Below are the code and all the weights of a small trained network. Each question names an input and a class and asks about switching units off, where a switched-off unit gives its printed mean instead of its output.

import numpy as np


def w(rows, s, z=0):
    codes = np.array(rows[::2]) - 128.0
    scale = np.full(codes.shape[1], s)
    scale[-1] = z or s
    return codes * scale


def norm(h):
    return h / np.sqrt((h * h).mean(-1, keepdims=True) + 1e-5)


def f(y):
    return np.maximum(y, 0)


def log_softmax(a):
    a = a - a.max(-1, keepdims=True)
    return a - np.log(np.exp(a).sum(-1, keepdims=True))


def net(x, mask):
    res = np.array(x, float).reshape(1, 8) / 4 @ E
    u = 0
    for l in range(2):
        y = f(norm(res) @ A[l][:, :-1].T + A[l][:, -1])
        res = res + np.where(mask[u : u + 14], y, B[l][:, -1]) @ B[l][:, :-1]
        u += 14
    return log_softmax(norm(res)[-1] @ U[:, :-1].T + U[:, -1])


A, B = {}, {}
E = w([
[128,75,142,166,108,164,174,68,158],'x0',
[157,91,171,182,118,171,1,80,89],'x1',
[113,69,156,91,127,225,126,96,114],'x2',
[160,169,65,112,195,137,121,153,110],'x3',
[142,143,64,113,193,172,133,162,178],'x4',
[109,46,73,133,79,16,55,110,180],'x5',
[73,174,134,167,172,133,203,86,130],'x6',
[202,154,49,61,99,95,114,88,133],'x7',
],0.0065)
A[0] = w([
[146,203,107,149,125,116,112,70,147,91],'L0N1',
[99,141,167,184,196,127,167,142,148,222],'L0N2',
[116,122,178,189,141,124,183,121,76,127],'L0N3',
[138,121,102,135,162,142,90,64,217,88],'L0N4',
[113,166,148,199,62,141,129,106,207,175],'L0N5',
[2,126,147,126,155,120,160,106,115,60],'L0N6',
[130,133,127,153,179,112,119,146,115,3],'L0N7',
[185,113,104,130,112,95,49,199,138,51],'L0N8',
[111,124,102,79,147,151,109,149,102,53],'L0N9',
[148,96,157,131,140,149,174,87,131,144],'L0N10',
[130,186,110,121,145,149,144,51,139,103],'L0N11',
[220,162,143,46,107,105,88,148,82,138],'L0N12',
[166,171,152,188,157,93,110,166,154,233],'L0N13',
[111,151,118,39,139,172,98,143,151,85],'L0N14',
],0.0097,0.0016)
B[0] = w([
[134,174,86,75,181,170,54,84,157,184],'L0N1',
[226,96,55,75,127,195,152,203,123,226],'L0N2',
[108,156,130,188,149,108,99,110,165,221],'L0N3',
[177,170,146,175,121,110,83,145,231,204],'L0N4',
[43,131,101,120,173,106,137,97,77,200],'L0N5',
[172,176,104,152,110,138,100,121,87,210],'L0N6',
[191,95,105,103,144,60,153,127,132,153],'L0N7',
[109,171,126,151,94,160,168,147,117,249],'L0N8',
[90,205,100,125,113,152,103,73,121,170],'L0N9',
[198,221,61,140,135,36,143,81,91,201],'L0N10',
[31,144,128,85,77,115,168,141,48,189],'L0N11',
[174,132,72,196,167,112,158,111,225,254],'L0N12',
[140,78,254,82,107,168,169,125,139,209],'L0N13',
[106,143,42,58,208,182,125,81,79,192],'L0N14',
],0.0067,0.0055)
A[1] = w([
[51,180,64,82,141,224,140,172,127,180],'L1N1',
[97,218,52,154,137,157,249,179,74,190],'L1N2',
[172,223,19,80,144,58,119,194,128,253],'L1N3',
[51,30,139,39,55,142,189,144,182,245],'L1N4',
[217,97,117,80,125,127,60,87,220,130],'L1N5',
[71,107,178,176,102,78,138,207,146,124],'L1N6',
[149,130,118,68,139,133,160,254,200,14],'L1N7',
[129,125,68,232,131,127,136,62,147,204],'L1N8',
[174,145,207,171,168,158,120,168,130,199],'L1N9',
[170,130,123,169,118,91,83,80,65,219],'L1N10',
[94,68,81,111,203,121,103,97,153,210],'L1N11',
[94,109,160,150,173,136,136,55,78,119],'L1N12',
[113,233,71,101,236,234,146,126,70,81],'L1N13',
[76,172,200,67,139,46,53,49,83,123],'L1N14',
],0.007,0.0011)
B[1] = w([
[59,155,86,176,189,134,135,30,94,192],'L1N1',
[70,137,106,48,228,180,24,63,130,225],'L1N2',
[110,135,252,174,110,156,104,110,107,244],'L1N3',
[77,126,123,183,119,87,61,138,34,143],'L1N4',
[205,146,190,180,182,126,153,96,189,186],'L1N5',
[109,168,157,113,193,152,51,43,57,145],'L1N6',
[254,108,141,215,62,80,160,130,55,172],'L1N7',
[181,146,166,182,104,190,67,179,210,194],'L1N8',
[198,188,44,142,41,105,242,208,181,161],'L1N9',
[173,106,141,221,124,57,121,195,202,170],'L1N10',
[162,149,208,182,164,144,175,136,101,157],'L1N11',
[173,150,76,119,134,65,103,196,169,152],'L1N12',
[81,117,153,80,128,117,134,134,111,240],'L1N13',
[81,5,137,137,5,85,130,123,45,157],'L1N14',
],0.0059,0.011)
U = w([
[204,144,157,214,139,130,93,129,225,214],'0',
[49,36,124,156,88,78,102,143,87,117],'1',
[123,85,88,77,132,157,188,237,159,2],'2',
[83,180,103,84,244,202,122,70,107,138],'3',
],0.011,0.0028)

Each question gives the input, the list of numbers given to net, and the class t.
The units are the neurons (one row each of A and B). Each row of codes is followed by its name. A weight is (code - 128) times the scale printed after its matrix; where a second scale follows, it is the last column's (A, B and U).
mask holds one flag per neuron, layer by layer. A switched-off neuron (its flag False) gives its mean, the last column of its row in B, instead of its output. The means were averaged over made-up inputs and are rounded, as every weight is.
A unit's drop is (log p(t) with every unit on - log p(t) with that unit switched off) / (log p(t) with every unit on - log p(t) with every unit switched off).
The circuit of an input: a set's keep is (log p(t) with only the set's units on - log p(t) with every unit switched off) / (log p(t) with every unit on - log p(t) with every unit switched off). Starting from the 12 units with the biggest drops (on a tie, the unit counted first), units are removed one at a time, each time the one whose removal leaves the highest keep (on an exact tie, the one counted first), for as long as the keep stays at least 0.8.
units of the circuit, in order: the units of the circuit, biggest drop first
k most important neurons: the k neurons with the biggest drops, biggest first
top k neurons in layer l: the k neurons of layer l with the biggest drops, biggest first
drop when u is switched off: that unit's drop, to one decimal
input [2,1,-6,4,-7,-1,5,-2], class 3: units of the circuit, in order -> (L1N2)
input [1,-6,-3,-4,0,8,-1,2], class 1: units of the circuit, in order -> (L0N12; L1N4)
input [6,1,-4,-8,-1,-4,8,-5], class 3: 2 most important neurons -> (L0N5; L1N2)
input [-2,-7,-4,-1,0,0,-6,-4], class 1: top 2 neurons in layer 1 -> (L1N4; L1N7)
input [-2,-2,6,-8,-2,3,8,2], class 1: units of the circuit, in order -> (L1N14; L0N12)
input [5,4,-1,1,-8,4,0,-3], class 1: 2 most important neurons -> (L1N14; L0N12)
input [8,-6,-4,-4,3,-3,-3,8], class 3: units of the circuit, in order -> (L0N11; L1N2)
input [2,0,6,7,-3,7,-5,-8], class 1: units of the circuit, in order -> (L0N12; L1N8)
input [0,-6,-7,6,1,2,0,-8], class 2: 4 most important neurons -> (L0N2; L0N13; L1N5; L1N8)
input [0,7,-6,-5,-5,7,7,-1], class 1: 3 most important neurons -> (L1N14; L0N5; L0N12)
input [5,-6,-1,-5,-4,0,-1,-4], class 3: units of the circuit, in order -> (L1N2; L0N5)
input [0,7,7,7,-6,0,8,1], class 1: 4 most important neurons -> (L0N11; L1N14; L0N12; L1N5)
input [-5,-2,5,7,-3,6,-7,-8], class 3: 3 most important neurons -> (L0N8; L0N9; L1N1)
input [8,6,-5,2,4,-2,5,4], class 3: units of the circuit, in order -> (L0N11)
input [5,2,-1,-7,1,-4,3,-1], class 3: drop when L0N11 is switched off -> 0.1
input [-2,-5,-5,-7,-2,-3,-6,-4], class 1: drop when L1N4 is switched off -> 0.3
input [6,-6,0,6,-6,7,-4,-6], class 1: drop when L0N12 is switched off -> 0.3
